Below is a small trained network, with its code and all its weights. Each question gives an input and a target symbol and asks what happens when units are switched off, that is, made to give their printed mean instead of their output.

import numpy as np


def w(rows, s, z=0):
    codes = np.array(rows[::2]) - 128.0
    scale = np.full(codes.shape[1], s)
    scale[-1] = z or s
    return codes * scale


def norm(h):
    return h / np.sqrt((h * h).mean(-1, keepdims=True) + 1e-5)


def f(y):
    return np.maximum(y, 0)


def softmax(a):
    e = np.exp(a - a.max(-1, keepdims=True))
    return e / e.sum(-1, keepdims=True)


def log_softmax(a):
    a = a - a.max(-1, keepdims=True)
    return a - np.log(np.exp(a).sum(-1, keepdims=True))


def net(x, mask):
    ids = ['ΓΔΛΣβεζμξπφω'.index(c) for c in x.split()]
    T = len(ids)
    res = E[ids] + P[:T]
    r = norm(res)
    for j in range(2):
        rows = slice(2 * j, 2 * j + 2)
        q, k, v = (r @ M[0][rows].T for M in (Q, K, V))
        z = softmax(np.where(np.tri(T) > 0, q @ k.T / 2**0.5, -1e9)) @ v
        o = O[0][rows]
        res = res + np.where(mask[j], z, o[:, -1]) @ o[:, :-1]
    y = f(norm(res) @ A[0][:, :-1].T + A[0][:, -1])
    res = res + np.where(mask[2:6], y, B[0][:, -1]) @ B[0][:, :-1]
    return log_softmax(norm(res)[-1] @ U[:, :-1].T + U[:, -1])


Q, K, V, O, A, B = {}, {}, {}, {}, {}, {}
E = w([
[105,143,140,100,147],'Γ',
[41,111,70,126,129],'Δ',
[114,148,154,104,144],'Λ',
[99,138,142,111,150],'Σ',
[97,143,140,111,154],'β',
[4,98,75,114,127],'ε',
[118,127,180,137,147],'ζ',
[97,161,137,70,142],'μ',
[155,118,185,166,96],'ξ',
[165,47,83,90,70],'π',
[136,69,92,59,106],'φ',
[143,100,57,150,109],'ω',
],0.02)
P = w([
[61,34,134,160,242],'0',
[9,195,121,89,45],'1',
[163,111,145,113,222],'2',
[85,219,89,99,84],'3',
[162,112,103,131,130],'4',
[131,250,55,131,119],'5',
[152,127,166,65,191],'6',
],0.014)
Q[0] = w([
[158,139,149,118,176],'H0',
[119,4,141,144,171],'H0',
[105,177,119,141,86],'H1',
[208,115,138,68,193],'H1',
],0.012)
K[0] = w([
[133,200,250,117,162],'H0',
[74,95,219,176,172],'H0',
[151,156,75,224,43],'H1',
[50,195,128,92,138],'H1',
],0.011)
V[0] = w([
[254,25,93,61,72],'H0',
[161,187,69,200,115],'H0',
[179,141,91,159,106],'H1',
[28,114,104,70,207],'H1',
],0.0096)
O[0] = w([
[136,98,103,72,125,32],'H0',
[6,92,138,99,111,79],'H0',
[79,133,148,156,98,71],'H1',
[116,100,79,134,145,244],'H1',
],0.014,0.011)
A[0] = w([
[168,141,183,122,100,183],'N0',
[155,88,29,170,92,255],'N1',
[94,6,92,156,174,153],'N2',
[69,173,158,96,103,214],'N3',
],0.013,0.0032)
B[0] = w([
[145,141,103,55,144,155],'N0',
[112,140,175,107,166,255],'N1',
[248,141,123,160,131,223],'N2',
[157,64,140,149,118,223],'N3',
],0.016,0.0067)
U = w([
[123,165,203,1,229,147],'Γ',
[103,235,14,168,97,141],'Δ',
[111,121,123,172,134,72],'Λ',
[99,128,151,141,160,60],'Σ',
[61,9,175,98,115,255],'β',
[120,123,125,141,142,45],'ε',
[185,3,138,181,252,176],'ζ',
[115,176,244,117,57,223],'μ',
[98,138,186,163,164,76],'ξ',
[110,116,150,120,146,62],'π',
[122,114,125,134,144,37],'φ',
[139,110,70,41,68,157],'ω',
],0.0084,0.0055)

Each question gives the input, a string of symbols that net reads in full, and the target symbol t.
The units are the heads (2 rows each of Q, K, V and O) and the neurons (one row each of A and B). Each row of codes is followed by its name. A weight is (code - 128) times the scale printed after its matrix; where a second scale follows, it is the last column's (O, A, B and U).
mask holds one flag per unit, heads first, then neurons. A switched-off unit (its flag False) gives its mean, the last column of its rows in O or B, instead of its output. The means were averaged over made-up inputs and are rounded, as every weight is.
A unit's drop is (log p(t) with every unit on - log p(t) with that unit switched off) / (log p(t) with every unit on - log p(t) with every unit switched off).
The circuit of an input: a set's keep is (log p(t) with only the set's units on - log p(t) with every unit switched off) / (log p(t) with every unit on - log p(t) with every unit switched off). Starting from all 6 units, units are removed one at a time, each time the one whose removal leaves the highest keep (on an exact tie, the one counted first), for as long as the keep stays at least 0.8.
units of the circuit, in order: the units of the circuit, biggest drop first
most important unit: the unit with the biggest drop
top k neurons: the k neurons with the biggest drops, biggest first
heads that matter: for each layer, one digit per head in row order, 1 if its drop is at least 0.15 and else 0, layers parted by /
input Λ ξ Γ Λ, target μ: most important unit => H1
input Γ ε ξ ξ Γ μ, target μ: units of the circuit, in order => (H1, H0, N3)
input μ ζ Λ ξ π ξ, target ω: top 2 neurons => (N1, N0)
input Λ ζ Σ μ Λ, target Γ: units of the circuit, in order => (N3, N2, N1)
input ε ω ξ β, target β: units of the circuit, in order => (H0, N3, N2)
input μ ζ Λ ω, target β: units of the circuit, in order => (H0, H1)
input μ φ ε Λ π Λ, target ω: top 3 neurons => (N1, N3, N2)
input β μ ξ Δ μ, target Γ: units of the circuit, in order => (N3, N2)
input Λ ξ ε ζ, target μ: units of the circuit, in order => (H1, N2)
input μ β ζ μ Λ ξ ξ, target Γ: units of the circuit, in order => (N0, N2)
input μ ζ Λ μ, target Δ: top 3 neurons => (N1, N2, N3)
input μ μ Λ ω Σ ζ, target β: units of the circuit, in order => (H0, N3)
input μ π Σ ζ, target ω: units of the circuit, in order => (H0, H1, N1)
input ζ π Λ μ, target ω: units of the circuit, in order => (H0, N1, H1, N3)
input μ μ μ Γ ξ φ, target Γ: units of the circuit, in order => (N1)
input ζ μ μ Λ ξ Δ, target μ: heads that matter => 01
input Δ μ ζ ζ, target Δ: heads that matter => 00
input Λ ω Γ μ, target β: heads that matter => 10
input μ μ μ ξ, target μ: heads that matter => 01
input Λ μ ω ζ Λ, target Γ: most important unit => N3
input Λ ζ ζ μ μ, target Γ: top 2 neurons => (N2, N3)
input Λ μ π ω, target β: top 2 neurons => (N3, N1)
